Below is a small trained network, with its code and all its weights. Each question gives an input and a target symbol and asks what happens when units are switched off, that is, made to give their printed mean instead of their output.

import numpy as np


def w(rows, s, z=0):
    codes = np.array(rows[::2]) - 128.0
    scale = np.full(codes.shape[1], s)
    scale[-1] = z or s
    return codes * scale


def f(y):
    return y / 2 * (1 + np.tanh(0.7978845608 * (y + 0.044715 * y**3)))


def softmax(a):
    e = np.exp(a - a.max(-1, keepdims=True))
    return e / e.sum(-1, keepdims=True)


def log_softmax(a):
    a = a - a.max(-1, keepdims=True)
    return a - np.log(np.exp(a).sum(-1, keepdims=True))


def net(x, mask):
    ids = ['γεθλπστφω'.index(c) for c in x.split()]
    T = len(ids)
    res = E[ids] + P[:T]
    u = 0
    for l in range(2):
        r = res
        for j in range(2):
            rows = slice(4 * j, 4 * j + 4)
            q, k, v = (r @ M[l][rows].T for M in (Q, K, V))
            z = softmax(np.where(np.tri(T) > 0, q @ k.T / 4**0.5, -1e9)) @ v
            o = O[l][rows]
            res = res + np.where(mask[u + j], z, o[:, -1]) @ o[:, :-1]
        u += 2
        y = f(res @ A[l][:, :-1].T + A[l][:, -1])
        res = res + np.where(mask[u : u + 4], y, B[l][:, -1]) @ B[l][:, :-1]
        u += 4
    return log_softmax(res[-1] @ U[:, :-1].T + U[:, -1])


Q, K, V, O, A, B = {}, {}, {}, {}, {}, {}
E = w([
[105,87,79,176,75,79,168,127,166,169,162],'γ',
[44,137,89,105,110,105,79,238,175,91,131],'ε',
[102,92,169,237,100,125,110,53,89,140,249],'θ',
[77,124,98,180,152,159,29,140,48,120,211],'λ',
[132,137,174,174,143,83,74,131,102,158,132],'π',
[50,219,115,33,105,108,119,84,78,106,104],'σ',
[209,61,112,249,12,135,30,186,173,91,86],'τ',
[130,103,119,190,80,236,126,133,119,108,142],'φ',
[123,210,70,187,100,66,169,96,151,179,23],'ω',
],0.012)
P = w([
[9,132,175,101,166,141,82,75,175,188,159],'0',
[177,154,160,64,65,72,173,90,95,179,155],'1',
[121,108,114,129,184,115,84,121,153,161,126],'2',
[150,163,171,96,68,96,149,213,101,126,147],'3',
[72,166,90,134,179,134,78,157,151,138,101],'4',
[175,219,163,150,15,84,159,137,93,101,150],'5',
[121,124,72,216,158,163,133,95,133,121,127],'6',
[161,145,142,173,62,93,169,215,38,47,126],'7',
[88,130,104,118,158,139,127,96,147,143,80],'8',
],0.011)
Q[0] = w([
[143,121,132,148,239,190,90,91,211,156,112],'L0H0',
[125,71,94,75,181,169,145,120,166,98,109],'L0H0',
[117,95,142,122,203,109,154,203,76,124,127],'L0H0',
[52,101,92,131,202,178,92,52,254,130,140],'L0H0',
[142,99,100,91,103,146,98,150,141,67,152],'L0H1',
[130,94,170,152,149,192,166,165,128,122,102],'L0H1',
[81,108,40,156,201,141,137,86,140,151,71],'L0H1',
[114,108,84,142,177,143,143,98,197,157,166],'L0H1',
],0.0082)
K[0] = w([
[73,40,127,23,124,61,127,135,186,140,162],'L0H0',
[181,49,168,106,150,90,163,81,186,193,254],'L0H0',
[206,87,82,158,69,140,146,53,91,113,154],'L0H0',
[63,82,132,16,127,89,37,120,166,128,175],'L0H0',
[144,195,45,140,172,97,192,67,173,152,102],'L0H1',
[122,167,142,127,126,82,218,49,94,93,187],'L0H1',
[67,75,204,82,129,55,46,74,167,172,203],'L0H1',
[104,75,143,81,149,65,105,107,143,189,134],'L0H1',
],0.0064)
V[0] = w([
[160,81,121,254,67,162,137,75,187,112,125],'L0H0',
[177,66,196,114,151,213,86,78,100,155,199],'L0H0',
[83,148,126,115,86,147,225,100,117,152,101],'L0H0',
[129,159,212,95,92,50,42,125,81,144,92],'L0H0',
[169,184,155,93,159,74,148,102,165,96,25],'L0H1',
[161,90,162,57,219,220,186,133,89,95,121],'L0H1',
[98,173,65,135,97,25,82,167,99,142,134],'L0H1',
[143,140,73,122,102,134,140,156,75,3,137],'L0H1',
],0.0068)
O[0] = w([
[167,193,217,166,148,172,152,152,208,114,196,155],'L0H0',
[131,142,183,151,67,115,70,2,109,20,107,72],'L0H0',
[61,200,165,136,56,138,197,143,145,228,158,136],'L0H0',
[144,121,161,38,220,108,169,111,42,82,34,189],'L0H0',
[250,56,141,102,128,219,216,95,60,178,139,85],'L0H1',
[63,152,40,172,9,96,64,87,53,126,128,1],'L0H1',
[149,90,148,104,232,68,194,110,167,83,59,194],'L0H1',
[82,102,62,216,142,154,248,181,122,113,145,77],'L0H1',
],0.0062,0.0083)
A[0] = w([
[114,61,114,154,175,110,68,169,255,183,151,204],'L0N0',
[117,112,209,175,124,203,115,121,163,171,99,162],'L0N1',
[113,95,165,67,201,200,126,76,185,135,82,129],'L0N2',
[102,75,53,82,68,114,113,64,28,177,122,3],'L0N3',
],0.0059,0.0029)
B[0] = w([
[39,116,155,105,131,173,197,42,123,154,111,253],'L0N0',
[55,160,153,72,104,189,97,166,198,196,64,173],'L0N1',
[147,149,138,176,130,169,77,1,86,142,128,218],'L0N2',
[184,199,175,185,100,97,174,33,101,108,109,120],'L0N3',
],0.0089,0.0067)
Q[1] = w([
[172,222,73,120,90,250,98,80,164,157,147],'L1H0',
[39,112,121,162,207,176,162,2,166,48,124],'L1H0',
[115,111,143,56,34,125,173,162,61,93,172],'L1H0',
[113,170,116,210,66,54,177,169,135,106,173],'L1H0',
[196,89,145,79,4,9,135,194,128,102,147],'L1H1',
[63,80,51,104,104,212,96,63,183,203,65],'L1H1',
[95,160,117,179,79,163,87,182,171,135,94],'L1H1',
[6,87,149,68,180,167,139,121,192,186,104],'L1H1',
],0.0056)
K[1] = w([
[155,95,174,139,126,118,115,125,189,158,113],'L1H0',
[105,62,136,70,130,188,90,2,160,131,134],'L1H0',
[131,128,97,119,80,131,141,216,70,35,82],'L1H0',
[167,179,109,146,167,196,120,158,157,120,159],'L1H0',
[226,90,122,113,100,56,162,204,90,69,133],'L1H1',
[124,163,126,36,121,152,73,86,90,179,159],'L1H1',
[126,150,92,117,142,89,152,156,132,131,156],'L1H1',
[74,116,88,114,161,172,148,87,124,112,79],'L1H1',
],0.0086)
V[1] = w([
[120,94,180,198,50,221,170,221,230,133,113],'L1H0',
[194,89,150,86,111,60,176,163,112,30,108],'L1H0',
[32,97,237,70,152,156,163,123,233,129,182],'L1H0',
[64,148,103,48,75,88,252,95,171,156,166],'L1H0',
[196,56,63,177,165,172,201,229,124,133,63],'L1H1',
[29,74,72,158,233,57,96,118,145,64,192],'L1H1',
[62,169,6,222,68,102,100,189,148,123,115],'L1H1',
[104,120,22,134,174,191,3,101,176,172,49],'L1H1',
],0.0063)
O[1] = w([
[55,80,175,180,87,79,32,154,154,195,164,109],'L1H0',
[102,83,78,190,147,151,147,129,9,214,95,45],'L1H0',
[155,75,129,211,55,141,103,87,193,117,145,244],'L1H0',
[109,112,94,107,51,195,216,61,185,196,216,149],'L1H0',
[177,116,182,112,201,74,118,55,167,85,184,5],'L1H1',
[78,185,25,15,140,173,3,70,139,163,92,116],'L1H1',
[96,186,130,86,165,183,62,193,112,134,205,40],'L1H1',
[211,153,184,43,180,179,78,194,205,172,116,185],'L1H1',
],0.0072,0.023)
A[1] = w([
[16,99,23,43,152,134,60,222,54,145,64,133],'L1N0',
[119,70,232,142,151,93,194,195,119,96,167,132],'L1N1',
[142,112,132,93,122,149,38,174,253,121,156,95],'L1N2',
[237,170,175,130,160,113,145,66,145,164,175,253],'L1N3',
],0.0052,0.0031)
B[1] = w([
[119,224,253,234,177,182,151,59,108,151,102,158],'L1N0',
[139,182,102,67,152,198,8,204,61,131,155,190],'L1N1',
[57,99,212,115,235,87,183,139,18,205,246,253],'L1N2',
[24,172,129,43,178,99,143,229,179,121,69,188],'L1N3',
],0.0064,0.017)
U = w([
[175,196,193,90,139,89,140,123,209,22,208,113],'γ',
[71,84,152,149,137,164,204,101,31,107,136,28],'ε',
[142,186,129,161,153,159,108,99,131,167,152,12],'θ',
[166,184,114,80,105,143,141,248,81,239,193,87],'λ',
[45,153,134,172,2,142,58,186,111,91,96,186],'π',
[128,140,131,179,72,151,140,37,163,88,189,18],'σ',
[69,37,174,195,171,31,125,54,89,125,73,221],'τ',
[134,152,110,145,96,133,64,106,179,48,98,252],'φ',
[140,98,69,76,180,146,69,85,182,137,176,225],'ω',
],0.0053,0.0028)

Each question gives the input, a string of symbols that net reads in full, and the target symbol t.
The units are the heads (4 rows each of Q, K, V and O) and the neurons (one row each of A and B). Each row of codes is followed by its name. A weight is (code - 128) times the scale printed after its matrix; where a second scale follows, it is the last column's (O, A, B and U).
mask holds one flag per unit, layer by layer, with each layer's heads first. A switched-off unit (its flag False) gives its mean, the last column of its rows in O or B, instead of its output. The means were averaged over made-up inputs and are rounded, as every weight is.
A unit's drop is (log p(t) with every unit on - log p(t) with that unit switched off) / (log p(t) with every unit on - log p(t) with every unit switched off).
The circuit of an input: a set's keep is (log p(t) with only the set's units on - log p(t) with every unit switched off) / (log p(t) with every unit on - log p(t) with every unit switched off). Starting from all 12 units, units are removed one at a time, each time the one whose removal leaves the highest keep (on an exact tie, the one counted first), for as long as the keep stays at least 0.8.
circuit, biggest first: the units of the circuit, biggest drop first
k most important neurons: the k neurons with the biggest drops, biggest first
heads that matter: for each layer, one digit per head in row order, 1 if its drop is at least 0.15 and else 0, layers parted by /
input γ γ τ ε φ, target σ: circuit, biggest first : (L1H0 L0N0)
input φ γ σ π ε γ τ π σ, target λ: circuit, biggest first : (L1H1 L0H1 L0N1)
input τ τ γ π θ, target τ: heads that matter : 10 / 10
input λ φ π π, target π: heads that matter : 11 / 10
input θ π π τ ω σ ε λ ε, target π: circuit, biggest first : (L1H1 L0H0 L0H1)
input ε τ ε λ ω, target ω: heads that matter : 10 / 11
input φ ω ω ε ε θ π φ ω, target λ: circuit, biggest first : (L1H1 L0H1 L0H0)
input τ θ σ ω λ τ, target λ: heads that matter : 10 / 10
input ε ω γ γ φ, target ω: heads that matter : 10 / 11
input π γ λ λ π π θ ε τ, target φ: heads that matter : 10 / 10
input θ λ ε θ γ ε σ ω, target λ: circuit, biggest first : (L0H0)
input τ π σ π ω τ φ σ ω, target τ: circuit, biggest first : (L1H0 L0H0 L0N0 L1N1)
input ω τ σ π, target γ: circuit, biggest first : (L0H0 L1H1)
input τ ω ω θ θ ε φ, target τ: most important neuron : (L1N2)
input σ γ σ ω φ θ φ, target ε: circuit, biggest first : (L1H0 L0H0 L0N3)
input ω π π γ ω, target γ: 2 most important neurons : (L0N2 L0N1)
input ε σ τ, target ω: circuit, biggest first : (L1H1 L0N0 L0H0)
input τ γ ω, target τ: circuit, biggest first : (L1H0 L0H0 L1N1)
input ε λ λ φ, target π: circuit, biggest first : (L0H1 L1N2)
input ε γ ω τ, target λ: circuit, biggest first : (L0H0 L1H0)
input π λ τ τ γ ε ω, target φ: 2 most important neurons : (L1N2 L0N2)
input φ λ ε π ε ε τ γ θ, target λ: circuit, biggest first : (L1H1 L0H1 L0H0)
input π λ θ γ τ τ ε σ θ, target φ: circuit, biggest first : (L0H0 L1H0 L1N2 L0N2)
input τ π θ φ φ θ σ π π, target τ: 2 most important neurons : (L1N2 L0N0)
input λ π ω π λ, target θ: most important neuron : (L1N0)
input λ λ θ, target θ: heads that matter : 11 / 01
input τ π ω τ γ, target τ: 2 most important neurons : (L1N2 L0N0)
input ω π φ, target γ: 3 most important neurons : (L0N2 L1N3 L0N1)
